In the rows, 128 means zero.
Each row of numbers stands for one object and depends on some of the facts below. Use the named rows to name the rest.

Facts:
χ: points at; φ: refers to; κ: belongs to class
brubren | χ forizas | φ biklem | κ a
drero | κ a
driskes | χ fusunor | κ b
ruskose | χ vafloban
ladrem | κ a
dustan | χ bragak | κ b
mokozem | χ zuti | φ sekles | κ b
palam | χ grogir | φ dririn | κ a
klipin | χ koplok | φ brite, malikir | κ b
tene | χ nafor | κ a
trodri | κ b
drefos | χ flostul
stubatas | κ b
sisam | κ b
klistum | χ matapli | φ noklas, sisam | κ b
poplel | φ kiris | κ a
mivu | κ b
segror | χ kleli
lugri | φ grudro | κ b
febis | χ tustus | φ klavugro | κ a
disoplus | χ klistum
druder | χ klodek | φ kiris | κ a
tezu | φ depefu, tradror | κ b
takludo | χ seren | κ a
nafor | χ mokler | κ a
magul | φ devim | κ b
zodu | χ brite | κ a
neplus | χ kezo | φ plemen | κ a
rovim | χ peklupin | κ b
malikir | φ klipin | κ a
skelalo | φ dromak | κ a
klekos | χ suzem | κ a
fusunor | χ stutri | φ febis | κ a
plaklim | χ kasir
droflim | χ brudok | φ mutir | κ b
tritro | χ disoplus | κ a
brogun | φ poplel | κ a
stutri | φ stedrum | κ b
driza | χ gadrastu | φ stutri | κ a
nubur | χ drebro | κ a
lotrotik | χ klipin | φ leli | κ a
gopak | χ mokozem | κ b
brotresen | χ marak | κ b
ridroren | χ flakek | κ a
kanil | φ neplus | κ a
plemen | χ grufu | φ kanil, loster | κ b
lastum | χ zuva | φ brotresen | κ b
flofu | χ palus | κ a
fluraklu | κ a
zagrok | χ niklir | κ a
trogis | κ b
mutir | χ gefi | φ droflim | κ b
klodek | χ segror | κ b
lalum | χ dristilun | κ b
mokler | χ dririn | κ b
totrus | χ nokubrum
grudro | φ seren | κ b
laflofle | χ mitro | φ tiski, lotrotik | κ a
lebrul | χ brubren
peklupin | χ topleli | φ ridroren, zodu | κ b
loster | κ a
tustus | χ klafla | φ stekar | κ b
kabrul | κ b
drebro | χ totrus
tugrudun | φ noklas | κ a
flisto | φ gritro, kotam | κ a
zuva | χ leli | κ b
grufu | χ tritro | κ b
bragak | χ simidri
niklir | φ stubatas | κ a
luguk | κ a
dristilun | χ gopak
trakiflar | χ trogis | φ stutri | κ b
bapok | χ tugrudun | φ tradror | κ a
fledritrem | χ flofu | φ trene, busko | κ b
boboskas | χ biklem | κ a
grorim | χ tadruflar
siklilos | χ trene
kistis | χ druder | κ b
naplutris | χ poplel | κ a
kleli | χ ruskose | φ brubren, biklem | κ a
flostul | χ klavugro | φ fusunor | κ a
flenik | φ topleli | κ a
busko | φ fledritrem | κ a
trene | χ luguk | φ fledritrem | κ a
marak | χ stekar | κ a
seren | χ tiski | φ grufu | κ a
siflumor | χ flisto
grogir | κ a
kasir | φ klafla | κ a
tadruflar | κ a
tradror | χ driza | κ a
geski | χ dinu | φ palam | κ b
befu | φ topleli | κ a
netrigres | χ drero | κ b
brudok | κ a
matapli | χ dustan | κ a
vafloban | φ kloskul, lalum | κ b
boda | φ rovim | κ b
biklem | χ lugri | κ a
mastik | χ skosi | φ stekar | κ a
fleme | χ laflofle | φ seren | κ a
gadrastu | φ kanil, plemen | κ a
klavugro | χ siklilos | φ mivu | κ a
stedrum | χ stedal | κ a
leli | κ a
kotam | χ troror | φ flisto | κ b
nubaflok | κ b
dririn | χ plaklim | φ geski | κ b
dustaful | χ stedrum | φ tiski, nokubrum | κ a
klafla | χ tezu | φ madur | κ b
mitro | φ trene | κ b
trotrodu | φ trodri | κ a
noklas | χ kitrik | κ b
skosi | χ stubatas | φ nubaflok | κ a
gefi | χ kistis | φ stedal | κ b
madur | φ klafla | κ a
nese | κ b
pedrim | φ nese | κ b
ralugro | χ lotrotik
klofos | χ fledritrem | κ a
tiski | φ lotrotik | κ a
troror | χ tene | κ b
simidri | κ a
topleli | φ flenik | κ a
todro | φ flenik | κ a
mitefler | κ b
sekles | φ ladrem | κ a
laletam | χ palam | κ a
pedre | φ brogun, druder | κ a
drevis | χ lalum | φ peklupin | κ a
nidol | κ b
depefu | φ rovim | κ b
kiris | κ b
skola | χ nubaflok | φ grogir, skelalo | κ b
zuti | χ netrigres | κ a
koplok | χ siflumor
devim | χ toves | φ nidol | κ a
tusol | χ ralugro | κ a
kezo | χ kanil | φ mokozem | κ a
palus | φ trotrodu | κ a
kloskul | χ takludo | κ a
gritro | φ kabrul, tusol, boboskas | κ b
stedal | φ brotresen | κ b
brite | χ devim | φ malikir | κ a
stekar | κ a
regre | χ klofos | κ a
flakek | χ magul | κ a
nokubrum | φ laflofle | κ b
dromak | κ a
tufen | χ grudro | κ b

Known rows:
[123 123 111 122 115 128 122 141 130 128 139 129 128 132 142 133 131 127
 138 126 133 128 135 136 127 120 119 118 107 128 124 127 125 118 132 131
 121 126 128 122 127 125 126 134 135 124 117 125 136 132 133 129] -> brubren
[161 133 142  62 129 126 149 128 141  91 110 117 127 148 170 140  79 120
  99 142 123 109 126  81  98  70 115 200 221  94 135 129 146 183 125 107
 140 110 145 121 155  94 117 121 131 180  79 113 150 166  92 108] -> plemen
[129 135 115  54 117 132 143 130 133 102 136 129 116 144 183 145  76 115
 122 153 128 101 162  97 115  53 104 157 213 106 118 134 144 183 133 112
 115  81 140 110 127  94 113 139 148 144  71 119 165 178 105 109] -> neplus
[125 115  73 202 113 116 125 128 133 102  97  18 110 121  96 108 136 145
  92 145 147  74 173 119 179 153  67 118 135 174  56  77 152 110 114 119
 125 167 130 104 141 128 133 131 121 122  67 126 118 130 103 145] -> laflofle
[122 130 137 111 134 121 122 117 126 128 114 124 135 129  93 124 134 130
 121 125 128 142 118 124 106 147 122 111 141 127 126 124 124 130 128 141
 122 131 129 131 126 135 140 123 119 133 138 130 122 119 125 122] -> gopak
[147 122 113 123 100 135 125 148 139 123 115 136 139 147 160 133 134 126
 131 116 129 119 114 138 117 116 121 148 110 120 120 121 133 114 130 118
 134 123 121 129 142 118 111 135 120 129 111 123 143 136 131 157] -> zagrok
[139 133 118 133 111 134 129 121 128 123 138 123 145 138 149 132 137 125
 132 125 117 119 121 135 127 105 138 137 134 117 129 131 139 128 127 113
 139 108 119 133 135 129 108 133 120 111 123 133 135 161 126 162] -> laletam
[120 123 106 121 104 128 118 143 119 131 157 129 139 140 130 136 145 124
 138 124 134 117 159 134  99 115 104 109 137 141 115 122 128 132 123 131
 115 111 125 124 109 124 114 141 113 108 118 122 138 127 134 162] -> naplutris
[116 122 119 137 127 127 119 142 131 112 168 116 119 118 199 133 119 131
 148 129 135 139 148 108 127 109 108 160 115 133 179 138 126 139 125 133
 118 120 130 128 115 106 149 139 177 102 136 127 123 123 139 126] -> stedrum
[120 137 114 129 124 118 116 124 127 123 159 124 138 142 158 130 139 128
 141 121 125 137 134 130 123 114 112 137 142 128 143 129 133 136 123 117
 131  94 125 124 113 127 131 143 137 105 138 136 133 146 128 150] -> klekos
[ 97 135 134 127 149 139 142 142 126 141 123 125 117 126 130 121 126 127
 130 121 128 131 125 137 150 144 124 128 122 133 117 120 127 135 127 105
 139 132 138 117 113 121 153 143 122 146 143 129 124 103 139 115] -> ruskose
[121 129 145 108 134 121 120 116 125 130 120 125 136 129  98 127 133 132
 119 124 130 148 118 125 102 143 129 116 140 126 126 124 121 133 127 139
 118 130 131 127 125 137 141 124 120 130 142 128 122 117 124 121] -> mokozem
[141 145 150 108 132 114 114 102 132 126  78 136 157 149  75 121 142 131
 115 122 123 140  83 144 132 140 135 140 151 108 121 116 128 123 129 112
 148 106 118 138 140 152 114 129 101 134 154 139 125 128 113 140] -> lastum
[162 120 121 140 124 118 129 133 137 138 107 147 111 132 131 130 124 124
 126 140 139 118 137 144 172 122 143 120  93 129  92 137 120 101 138 130
 134 145 128 128 140 134 103 123 118 155 108 121 135 114 120 110] -> niklir
[138 113 146 110 119 145 124 140 122 130 114 133 117  97  91 133 110 123
 123 142 140 123 143 109 113 133 136 122 135 136 157 131 123 130 118 162
  99 161 125 135 130 125 115 108 144 113 125 120 119  99 131 119] -> stutri
[103 132 137 125 137 154 142 142 124 148 106 131 120 120 112 125 120 126
 123 127 126 118 126 137 139 136 135 127 123 130 119 118 130 130 121 110
 135 134 130 124 111 126 130 134 117 134 135 130 127 103 142 128] -> vipos
[102 130 145 125 144 155 148 138 129 151  93 136 104 114 103 123 110 126
 118 133 127 124 108 142 158 142 156 106 107 126 105 118 126 121 134 122
 133 149 133 120 124 126 131 125 127 145 129 130 131 110 142 102] -> toves
[135 128 139 118 130 124 121 123 130 124 113 122 137 126 102 127 129 132
 120 122 128 138 110 121 113 148 126 125 137 121 130 128 124 128 126 136
 125 135 130 130 137 135 133 121 120 136 137 127 122 115 124 121] -> mitefler
[142 131 142 128 158 100 123 113 122 138 125 134 119 127  78 123 138 129
 119 131 132 134 133 129 141 156 136 108 126 135 101 144 115 125 132 136
 131 129 140 131 126 151 131 118 104 165 142 125 113 109 112  96] -> magul
[126 125 123 146 137 124 134 122 125 131 160 137 115 118 132 131 123 128
 136 143 120 135 144 129 150 118 149 116 107 131 118 144 126 122 137 139
 124 127 130 126 133 131 122 120 139 124 114 130 131 149 128 114] -> tadruflar
[108 126 140 113 147 124 126 113 118 135 134 131 122 116  73 126 132 130
 121 136 128 148 125 125 114 153 138  80 136 136 107 128 119 132 134 158
 107 141 135 124 117 142 143 114 119 130 143 131 122 120 126 100] -> trogis

Rows to name:
No name comes twice in this set of rows, the named rows included.
[149 126 147 138 135 130 127 129 129 113 153 124 139 120 155 131 138 136
 123 112 116 144  90 114  82 128 149 166  96 121 159 132 125 133 131 129
 136 154 130 133 149 114 148 115 133 145 133 124 116 137 128 142] | grufu
[147 120 137  99 101 139 114 139 126 120  81 117 144 119  95 131 128 121
 121 126 146 106 133 115  95 128 103 145 163 130 164 117 129 136 106 135
 113 141 117 140 125 123 108 126 118 102 126 122 124  98 128 160] | driskes
[156 125 124 161 134 118 140 124 130 124 158 135 113 121 165 132 117 128
 131 138 118 123 136 127 163 109 148 148 100 135 128 153 127 120 136 122
 143 144 136 132 147 124 114 119 135 150 115 124 125 145 118 115] | simidri
[142 119 121 121 104 141 113 146 122 130 132 131 120 115 137 141 124 119
 139 141 139 103 156 126 128 102 132 140 122 136 153 133 126 133 119 141
 105 134 118 133 117 122  86 128 142  97 117 124 130 113 136 150] | fusunor
[117 125 122  69 133 138 158 130 131 107 157 142  90 120 186 148  62 118
 122 169 120 112 173  89 130  57 131 134 192 111 111 147 136 177 143 141
  98 115 149 103 130  94 123 118 174 151  64 118 161 184 107  67] | kanil
[102 115  82 198 106 135 133 120 138  85 104  10 114 108 124 108 113 151
  92 147 135  91 144 113 165 144  80 131 133 157  91  75 159 114 118 125
 119 174 125 100 147 117 151 126 159  95  70 133 123 165 115 146] | lotrotik
[107 130 143 103 123 141 117 119 126 103 141 105 148 120 146 128 120 132
 131 114 123 147 107 102  63 128 110 150 152 116 192 119 134 151 119 138
 118 125 123 133 125 112 158 130 158  95 149 133 120 135 139 144] | brotresen
[150 126 134 125 143 106 121 131 120 139 121 141 120 128  73 126 139 125
 120 133 144 124 152 133 139 153 128 115 126 148  94 140 110 125 127 139
 122 143 140 127 127 145 121 118  91 165 138 117 115  80 113 104] | mitro
[185 136 146 135 141  98 119 128 133 128  94 137 134 138 104 125 140 124
 115 123 129 119 119 133 153 138 134 165 130 129 121 142 121 126 121 108
 157 129 130 144 143 144 104 123  86 170 139 122 111  98 101 132] | klistum
[152 129 129 145 135 112 126 121 132 137 121 141 110 127 133 129 116 125
 132 143 128 120 138 142 187 121 151 135 106 129 105 144 122 114 138 127
 135 130 127 130 133 141 102 124 132 137 126 130 127 126 119 104] | palus

Now the same objects, written a new way:
Named rows:
[123 138 128 128 142 125 121 128 141 143 112 121 145] -> simidri
[132 134 116 132 116 138 133 102 130 125 139 145 132] -> brogun
[125 121 136 125 129 125 122 148 133 135 113 114 121] -> rovim
[124 137 132 126 153 116 113 128 115 149 135 153  91] -> klistum
[125 131 130 123 150 105 128 149 133 136 128 123 134] -> lebrul
[133 127 125 130 108 144 126 112 136 127 126 138 122] -> lugri
[131 120 129 128 113 135 129 125 121 121 136 136 109] -> peklupin
[123 129 130 127 140 120 127 141 126 132 123 116 134] -> marak
[126 128 136 127 127 134 117 136 148 140 101 114 137] -> sisam
[130 117 131 121 143 114 132 141 128 113 126 106 150] -> plaklim
[136 108 118 125  90 105 117 153 137 104 133 157  88] -> mokozem
[134  99  90 129 115 112 109  64 142 119 145 146 121] -> kasir
[133 121 125 128 108 136 130 120 123 124 138 143 106] -> geski
[134 133 110 131 113 139 132  98 134 132 139 148 128] -> gadrastu
[126 126 119 115 148  85 146 148 156 111 140 129 129] -> koplok
[106 120 127 132 139 147 151 143 148   5 108 143 127] -> topleli
[132 128 119 130 120 130 137 114 113 119 150 144 117] -> febis
[125 137 128 125 146 114 125 136 149 141 117 124 149] -> vipos
[126 127 135 126 127 134 118 137 149 141 101 114 137] -> kabrul
[137 134 152 124  95 129 131 157 111 163 118  92 102] -> klodek
[132 133 118 132 118 138 132 104 129 124 137 142 134] -> pedre

Rows to name:
No name comes twice in this set of rows, the named rows included.
[135 149 129 130 115 153 153 136 114 129 143 141 122] | dustaful
[131 125 119 129 119 123 133 123 117 115 146 143 116] | drevis
[136 143 144 123 116 108 137 158 113 163 133 104 116] | segror
[117 147 133 121 185  88 113 149 128 161 129 141 117] | disoplus
[117 134 124 143 147 160 131 104 105 133 144 147 140] | flostul
[134  97 138 120 120 141 129 135 122  95 110  82 147] | mokler
[140 137 133 129  95 131 143 125  97 141 151 124 103] | kleli
[127 121 123 121 133  79 117 175 149 121 124 137 120] | dristilun
[117 145 133 124 175 102 113 140 120 157 124 134 115] | matapli
[122 112 154 109  90  49 142 109  95  88 162 156 171] | klipin
[137 153 134 131  99 175 148 134 137 141 121 140 127] | nokubrum
[133 116 150 167 193 207 117  80  26 124 190 104 107] | trene

